Below are the code and all the weights of a small trained network. Each question names an input and a target symbol and asks about switching units off, where a switched-off unit gives its printed mean instead of its output.

import numpy as np


def w(rows, s, z=0):
    codes = np.array(rows[::2]) - 128.0
    scale = np.full(codes.shape[1], s)
    scale[-1] = z or s
    return codes * scale


def norm(h):
    return h / np.sqrt((h * h).mean(-1, keepdims=True) + 1e-5)


def f(y):
    return np.maximum(y, 0)


def softmax(a):
    e = np.exp(a - a.max(-1, keepdims=True))
    return e / e.sum(-1, keepdims=True)


def log_softmax(a):
    a = a - a.max(-1, keepdims=True)
    return a - np.log(np.exp(a).sum(-1, keepdims=True))


def net(x, mask):
    ids = ['Γαβδηθμψ'.index(c) for c in x.split()]
    T = len(ids)
    res = E[ids] + P[:T]
    u = 0
    for l in range(2):
        q, k, v = (norm(res) @ M[l].T for M in (Q, K, V))
        z = softmax(np.where(np.tri(T) > 0, q @ k.T / 4**0.5, -1e9)) @ v
        res = res + np.where(mask[u], z, O[l][:, -1]) @ O[l][:, :-1]
        u += 1
        y = f(norm(res) @ A[l][:, :-1].T + A[l][:, -1])
        res = res + np.where(mask[u : u + 4], y, B[l][:, -1]) @ B[l][:, :-1]
        u += 4
    return log_softmax(norm(res)[-1] @ U[:, :-1].T + U[:, -1])


Q, K, V, O, A, B = {}, {}, {}, {}, {}, {}
E = w([
[174,245,174,106,127,118,87,71,191,13],'Γ',
[211,129,198,119,91,49,137,196,178,114],'α',
[136,152,144,97,52,59,120,196,173,115],'β',
[226,185,153,147,165,136,134,82,142,37],'δ',
[167,223,152,124,141,139,114,94,135,14],'η',
[140,145,207,121,108,91,143,194,194,114],'θ',
[60,167,145,116,225,128,21,252,71,172],'μ',
[103,99,67,203,181,95,218,129,70,186],'ψ',
],0.012)
P = w([
[160,88,113,155,104,237,68,77,74,177],'0',
[155,233,86,212,145,166,50,190,254,147],'1',
[161,232,122,232,118,101,82,176,224,126],'2',
[146,230,142,227,92,44,101,151,173,115],'3',
[53,96,125,145,148,39,76,153,174,90],'4',
[50,96,129,93,134,43,113,114,177,92],'5',
[183,120,119,91,199,24,170,127,165,104],'6',
[140,186,166,78,189,43,178,156,124,108],'7',
[135,216,157,42,177,70,243,121,152,103],'8',
],0.0082)
Q[0] = w([
[148,230,166,206,50,206,133,171,91,154],'L0H1',
[71,164,128,104,251,115,51,68,34,38],'L0H1',
[151,151,91,148,137,137,187,4,171,15],'L0H1',
[156,170,163,18,104,156,197,128,85,200],'L0H1',
],0.023)
K[0] = w([
[62,71,90,36,129,186,176,111,117,182],'L0H1',
[173,151,136,146,163,203,4,105,113,61],'L0H1',
[202,158,145,100,96,140,186,17,123,37],'L0H1',
[71,89,194,113,108,73,132,129,112,118],'L0H1',
],0.029)
V[0] = w([
[116,57,232,222,66,235,51,38,147,163],'L0H1',
[154,188,210,72,214,110,188,164,180,159],'L0H1',
[213,99,2,45,48,165,98,247,42,103],'L0H1',
[66,117,186,106,149,104,220,29,115,210],'L0H1',
],0.0071)
O[0] = w([
[158,181,140,133,103,165,193,207,91,3,108],'L0H1',
[69,149,146,138,103,150,141,148,223,210,167],'L0H1',
[151,58,4,2,171,91,103,68,145,89,45],'L0H1',
[102,17,123,127,14,164,94,167,176,56,2],'L0H1',
],0.0057,0.0058)
A[0] = w([
[100,88,153,103,145,86,94,202,166,140,125],'L0N1',
[96,107,31,201,141,151,153,156,99,157,248],'L0N2',
[98,136,123,78,170,144,87,162,103,129,4],'L0N3',
[140,52,129,168,105,217,3,154,121,198,14],'L0N4',
],0.026,0.0027)
B[0] = w([
[115,151,138,55,178,134,167,126,145,92,215],'L0N1',
[150,79,149,249,158,166,126,88,140,147,248],'L0N2',
[132,185,140,125,189,137,115,116,75,101,154],'L0N3',
[194,86,146,164,115,164,45,161,164,217,156],'L0N4',
],0.02,0.015)
Q[1] = w([
[123,175,110,164,84,100,139,102,193,110],'L1H1',
[178,173,125,157,55,89,138,90,166,141],'L1H1',
[124,1,149,79,110,162,206,129,51,168],'L1H1',
[142,128,113,111,124,82,172,107,160,115],'L1H1',
],0.019)
K[1] = w([
[154,148,165,113,33,158,145,79,75,160],'L1H1',
[148,59,178,70,3,110,141,42,33,177],'L1H1',
[83,108,141,218,231,1,189,115,239,60],'L1H1',
[119,146,237,75,55,60,131,65,76,124],'L1H1',
],0.0087)
V[1] = w([
[17,183,58,211,89,145,175,31,124,88],'L1H1',
[214,23,104,224,118,153,223,52,174,139],'L1H1',
[169,230,173,107,86,149,38,170,179,94],'L1H1',
[249,112,146,91,108,39,188,44,185,115],'L1H1',
],0.016)
O[1] = w([
[157,134,182,74,112,110,63,125,133,119,95],'L1H1',
[73,190,112,7,127,112,142,156,101,121,247],'L1H1',
[84,76,166,169,124,160,121,128,128,153,216],'L1H1',
[106,134,112,88,143,191,106,85,118,122,158],'L1H1',
],0.017,0.011)
A[1] = w([
[183,88,111,140,96,166,120,139,148,67,141],'L1N1',
[133,121,118,76,166,70,151,181,158,130,196],'L1N2',
[131,142,137,127,181,86,160,133,151,127,62],'L1N3',
[151,90,115,100,84,163,167,163,133,4,3],'L1N4',
],0.043,0.0059)
B[1] = w([
[120,162,84,66,110,112,128,136,118,102,179],'L1N1',
[145,177,160,187,154,129,109,87,165,177,215],'L1N2',
[119,124,97,83,84,135,117,137,117,89,252],'L1N3',
[231,111,191,143,67,194,253,102,83,121,173],'L1N4',
],0.03,0.017)
U = w([
[168,21,167,169,179,77,75,149,134,185,237],'Γ',
[27,163,94,160,218,196,199,62,65,78,2],'α',
[150,77,62,12,127,69,101,150,69,122,221],'β',
[112,195,168,79,136,100,107,81,159,183,153],'δ',
[138,90,204,134,39,140,2,127,146,81,118],'η',
[75,109,122,150,78,84,193,238,180,120,151],'θ',
[197,144,55,190,53,155,110,73,240,90,40],'μ',
[219,127,176,112,80,148,211,107,96,127,104],'ψ',
],0.0079,0.0093)

Each question gives the input, a string of symbols that net reads in full, and the target symbol t.
The units are the heads (4 rows each of Q, K, V and O) and the neurons (one row each of A and B). Each row of codes is followed by its name. A weight is (code - 128) times the scale printed after its matrix; where a second scale follows, it is the last column's (O, A, B and U).
mask holds one flag per unit, layer by layer, with each layer's heads first. A switched-off unit (its flag False) gives its mean, the last column of its rows in O or B, instead of its output. The means were averaged over made-up inputs and are rounded, as every weight is.
A unit's drop is (log p(t) with every unit on - log p(t) with that unit switched off) / (log p(t) with every unit on - log p(t) with every unit switched off).
The circuit of an input: a set's keep is (log p(t) with only the set's units on - log p(t) with every unit switched off) / (log p(t) with every unit on - log p(t) with every unit switched off). Starting from all 10 units, units are removed one at a time, each time the one whose removal leaves the highest keep (on an exact tie, the one counted first), for as long as the keep stays at least 0.8.
units of the circuit, in order: the units of the circuit, biggest drop first
most important unit: the unit with the biggest drop
top k neurons: the k neurons with the biggest drops, biggest first
top k neurons in layer l: the k neurons of layer l with the biggest drops, biggest first
input ψ ψ β α ψ β η δ, target δ: most important unit -> L0N1
input α β β β μ η, target α: top 3 neurons -> [L0N2 L0N1 L0N3]
input μ δ δ ψ ψ η, target θ: units of the circuit, in order -> [L1H1 L0N3 L0N4 L0N2]
input μ μ β, target μ: top 4 neurons -> [L0N2 L1N2 L0N3 L1N3]
input Γ δ ψ δ, target η: top 2 neurons -> [L0N2 L0N1]
input δ ψ Γ α, target δ: top 2 neurons in layer 0 -> [L0N1 L0N3]
input ψ Γ μ δ Γ Γ ψ μ μ, target β: top 3 neurons -> [L1N3 L1N2 L0N2]
input η ψ μ Γ, target β: top 4 neurons -> [L1N1 L0N2 L0N4 L1N2]
input η α β θ, target η: top 4 neurons -> [L0N2 L0N4 L0N1 L1N4]
input ψ β Γ β η β α, target β: top 3 neurons -> [L0N2 L0N1 L1N2]
input η ψ δ δ, target β: top 4 neurons -> [L1N1 L0N2 L0N4 L1N2]
input β ψ ψ ψ β δ β η, target μ: top 4 neurons -> [L0N2 L0N3 L1N1 L1N4]
input θ μ δ ψ η ψ Γ, target Γ: units of the circuit, in order -> [L1H1 L0N2 L1N3]
input θ δ ψ θ ψ ψ δ, target Γ: units of the circuit, in order -> [L0H1 L1H1 L0N2]
input β β δ δ β, target β: top 3 neurons in layer 1 -> [L1N3 L1N2 L1N4]
input Γ μ δ, target η: top 2 neurons in layer 0 -> [L0N1 L0N2]
input θ β β, target θ: top neuron -> [L0N2]
input θ ψ ψ δ δ μ β ψ δ, target Γ: top 3 neurons -> [L0N2 L0N1 L1N3]
input β δ δ β α β δ, target μ: top 2 neurons in layer 0 -> [L0N2 L0N3]
input θ δ ψ β ψ δ θ η, target Γ: top neuron in layer 0 -> [L0N2]
input δ ψ η θ, target δ: top 4 neurons -> [L0N1 L0N3 L1N2 L1N4]
input ψ μ δ β μ η ψ β η, target δ: top 3 neurons -> [L0N1 L1N2 L0N2]
input α ψ δ δ, target α: top 2 neurons in layer 0 -> [L0N2 L0N3]
input Γ β ψ ψ δ δ ψ, target β: top 2 neurons in layer 1 -> [L1N3 L1N2]
input β δ ψ Γ, target μ: top 3 neurons in layer 1 -> [L1N1 L1N4 L1N2]
input β ψ β δ δ, target μ: top 2 neurons in layer 1 -> [L1N1 L1N3]
